[[119 108 139 146 126 114]
 [112 139 138 122 119 153]] -> 139

[[141 131 124 134]
 [154 130 127 134]] -> 124

[[121 106 143 125 133]
 [120 148 124 129 132]] -> 143

[[141 100 113 118 117 139 127]
 [136 103 117 111 111 142 137]] -> 113

[[134 100 119 112 125 149 117]
 [123 140 135 133 127 115 130]] -> 119

[[104 139 130 123]
 [108 128 122 116]] -> 130

[[116 135 139 137 150 135 127]
 [146 111 139 126 117 122 112]] -> 139

[[123 103 135 136]
 [101 129 134 129]] -> 135

[[128 151 111 125]
 [146 126 130 106]] -> 111
---
[[103 158 145 137 141]
 [141 107 120 122 118]
 [127 107 113 115 113]] yields 145

[[135 139 146 130 124]
 [144 132 112 123 100]
 [133 112 122 122 124]] yields 146

[[102 129 154 152 152]
 [144 138 150 118 136]
 [111 107 112 124 129]] yields 154

[[129 127 129 127 123]
 [120 138 134 116 135]
 [100 150 140 114 155]] yields 129

[[153 134 132 130 133]
 [139 128 128 144 119]
 [134 119 125 105 130]] yields 132

[[131 126 132 120 106]
 [116 127 121 149 127]
 [117 127 121 148 126]] yields 132

[[134 126 114 137 130]
 [155 120 127 132 122]
 [142 126 115 134 130]] yields 114
---
[[157 128 134 125 150]
 [127 128 119 130 125]
 [136 130 134 125 134]]: 150

[[132 137 139 118 126 120]
 [118 116 103 131 127 113]
 [110 133 138 114 145 149]]: 120

[[138 118 143 141 149]
 [126 138 131 148 117]
 [142 128 105 135 127]]: 149

[[136 150 137 129 111 105]
 [139 129 112 103 133 151]
 [118 103 126 151 141 130]]: 105

[[124 139 115 122 134 150]
 [124 140 113 120 137 152]
 [124 139 114 121 135 151]]: 150

[[107 109 122 153 112]
 [102 117 144 143 143]
 [106 136 105 122 153]]: 112

[[133 125 111 150 147]
 [132 140 139 151 116]
 [157 155 116 124 130]]: 147
---
[[134 120 132 105 149]
 [132 123 134 113 144]
 [125 131 122 138 116]] => 131

[131 149 134 118 154 128 128] => 131

[152 122 139 123 152 101 102] => 123

[152 102 125 105 149 119 105] => 119

[146 149 127 112 120] => 127

[147 121 118 129 117 137 157] => 129
---
[[135 130 127 127 128 128 127 128 128 122 133]
 [129 128 128 128 127 128 128 127 126 126 146]
 [130 127 129 124 129 128 127 131 129 127 106]
 [131 125 128 129 123 128 128 130 125 129 124]
 [126 129 131 129 127 128 128 131 129 136 131]
 [130 129 127 127 126 128 128 122 125 130 118]
 [127 130 129 125 129 129 128 129 123 130 139]
 [124 127 130 129 126 126 129 129 130 136 130]] --> 136

[[120 114 143 133 155 102 128 150 137 130 113 127]
 [104 140 105 122 136 143 135 113 137 101 116 133]
 [114 147 113 136 101 119 129 103 108 152 110 116]
 [133 117 103 114 109 139 118 154 141 136 114 101]
 [104 135 118 102 142 126 105 108 123 115 122 150]
 [156 128 155 132 149 105 120 105 104 147 105 135]
 [144 122 142 119 149 122 151 154 133 101 132 116]
 [126 115 118 143 136 136 104 145 100 148 139 108]
 [115 132 153 125 140 137 129 122 107 105 130 109]
 [134 105 106 136 112 136 110 139 102 109 121 104]
 [116 111 126 116 119 118 140 145 148 149 154 104]
 [136 129 120 101 146 103 151 154 114 101 151 135]] --> 151

[[119 128 127 109 126 116 125 127 125 127 150 106 114 124 138]
 [120 128 128 124 131 125 127 127 128 121 132 117 116 127 128]
 [122 128 128 125 131 126 127 127 129 121 132 119 115 128 129]
 [124 128 128 124 131 127 127 127 129 123 135 120 112 132 133]
 [119 128 128 124 131 124 127 127 128 120 132 117 117 126 127]
 [118 128 128 134 132 127 128 128 128 115 117 123 126 122 116]] --> 122

[[126 145 135 120 124 113 150 112 115 139 113 125]
 [122 135 137 125 131 124 143 120 115 137 117 125]
 [122 133 128 123 129 112 141 121 115 137 117 125]
 [123 138 128 124 126 114 145 118 115 142 116 125]
 [125 140 130 123 123 106 147 115 114 139 114 125]
 [123 136 132 126 128 114 144 119 115 135 117 125]
 [121 132 124 127 132 117 141 123 115 139 118 124]] --> 118

[[137 128 128 128 128 128 128 134 125 127]
 [136 128 128 129 128 128 129 135 125 127]
 [138 127 128 129 128 128 130 137 125 127]
 [135 127 128 130 128 128 130 136 125 127]
 [148 109 128 110 127 129 148 116 150 140]
 [123 133 128 138 128 128 126 136 120 124]
 [113 136 128 141 128 128 122 134 118 122]
 [136 132 128 120 128 127 118 128 125 126]] --> 125
---
[[121, 138, 143, 123, 130], [105, 147, 121, 120, 123], [121, 144, 132, 134, 122]] → 130
[[135, 131, 152, 137], [146, 131, 144, 144], [122, 127, 109, 128]] → 137
[[154, 118, 141, 135, 144], [98, 111, 107, 116, 110], [115, 149, 103, 115, 150]] → 144
[[122, 123, 119, 116], [152, 123, 113, 103], [136, 131, 134, 117]] → 116
[[115, 133, 114, 138, 133, 111, 125], [135, 134, 138, 143, 121, 155, 129], [126, 128, 130, 124, 129, 129, 128]] → 125
[[122, 130, 131, 140, 126, 126, 151], [137, 122, 130, 118, 130, 131, 104], [137, 125, 133, 123, 129, 126, 104]] → 151
---
[[101 113 133 141 136]
 [101 120 133 138 144]
 [106 114 133 154 134]] => 120

[[128 145 110 139 106 129]
 [138 108 133 134 128 140]] => 145

[[157 123 146 149 119 136 123]
 [109 110 136 120 143 115 136]
 [146 132 107 148 152 154 117]] => 110

[[107 139 112 111]
 [121 128 102 136]] => 139

[[116 142 154 126 129]
 [121 153 115 105 124]] => 142

[[123 117 137 113 135 132]
 [140 149 141 134 135 135]] => 117
---
121,156,100,135 -> 135

117,147,147,117,145,127
151,120,119,150,116,143
-> 117

155,107,154,150,154,107,146
114,153,119,145,129,152,101
-> 150

105,111,114,109,144,115 -> 109

101,130,128,118 -> 118

105,113,119,110,156,140,100 -> 110
---
[[133 131 120 109 127 124 126 135 128 124 116 134 128 121]
 [131 122 112 123 123 130 128 142 131 122 121 126 135 122]
 [126 130 127 144 115 130 122 125 127 120 140 120 134 128]
 [129 144 119 136 117 128 126 132 126 119 134 119 127 126]
 [123 128 137 141 122 130 122 117 127 124 142 126 134 131]
 [125 131 128 143 116 131 123 122 129 121 141 122 135 130]
 [129 146 119 136 117 127 126 130 126 120 133 119 125 125]
 [127 143 139 129 134 124 130 117 124 132 131 127 116 132]
 [130 151 125 132 124 124 130 127 123 124 131 122 118 126]
 [125 128 146 132 131 126 126 111 126 132 137 131 127 133]
 [125 139 142 129 134 124 130 115 124 133 133 129 120 132]
 [124 127 139 143 128 130 127 116 127 129 142 125 129 134]] ans = 124

[[131 141 123 140 138 123 128 132 129 140]
 [134 113 145 114 116 145 139 133 138 114]
 [118 139 131 140 145 130 138 118 138 140]
 [132 127 132 126 127 132 138 132 137 127]
 [128 138 130 138 139 129 125 129 126 138]
 [155 141 110 136 123 111 118 156 118 137]
 [130 122 146 124 127 146 123 130 123 123]
 [137 137 125 135 132 125 123 138 123 135]
 [128 115 147 117 122 147 139 127 138 117]
 [139 120 139 120 119 139 129 138 128 120]
 [139 144 119 142 136 119 119 140 120 142]
 [113 136 135 138 146 135 141 113 142 138]] ans = 113

[[116 118 138 141 121 120 137 129 132]
 [127 122 147 135 132 119 131 126 134]
 [127 123 144 134 131 120 131 126 133]
 [101 106 150 158 112 110 147 132 138]
 [110 113 142 148 117 116 141 130 134]
 [115 123 115 135 114 131 134 133 125]
 [151 144 121 106 145 138 113 124 123]
 [103 106 155 158 116 108 147 130 139]
 [121 120 143 139 127 119 134 127 133]
 [117 121 128 137 119 125 134 131 129]
 [145 145 103 106 134 145 115 127 118]
 [143 142 107 109 134 142 116 127 120]] ans = 143

[[156 139 126 138 156 102 138 137 107 123 101 153 120]
 [118 113 150 130 116 135 117 137 111 107 106 133 151]
 [133 103 133 110 106 104 154 132 149 117 132 153 116]
 [102 100 141 109 129 105 139 140 118 106 126 122 134]
 [142 109 128 149 151 117 110 105 149 130 130 144 122]
 [123 111 111 149 110 128 150 109 123 153 136 123 104]
 [108 140 142 103 142 149 134 101 151 126 150 138 114]
 [104 148 107 108 150 123 110 118 119 126 117 125 109]
 [107 154 102 127 105 131 134 106 117 117 111 133 132]
 [120 128 103 133 100 127 139 150 146 119 155 144 112]
 [127 110 154 135 144 115 129 145 147 149 120 128 149]] ans = 127

[[135 149 128 136 115 133]
 [133 128 106 122 139 143]
 [124 129 122 151 121 139]
 [140 147 132 137 110 133]
 [129 141 129 149 114 135]
 [138 131 124 143 129 133]
 [127 129 107 128 128 134]] ans = 127

[[126 128 126 126 126 128 128 128 130]
 [128 127 129 129 129 127 142 127 140]
 [126 155 127 127 127 153 126 156 127]
 [126 127 126 126 126 127 130 127 130]
 [127 127 128 128 128 127 138 127 137]
 [128 128 131 130 130 128 146 128 146]
 [126 126 127 127 127 126 132 126 131]
 [127 126 128 127 127 126 135 126 138]
 [126 129 126 126 126 127 130 127 127]
 [128 127 131 130 130 128 146 128 144]] ans = 128
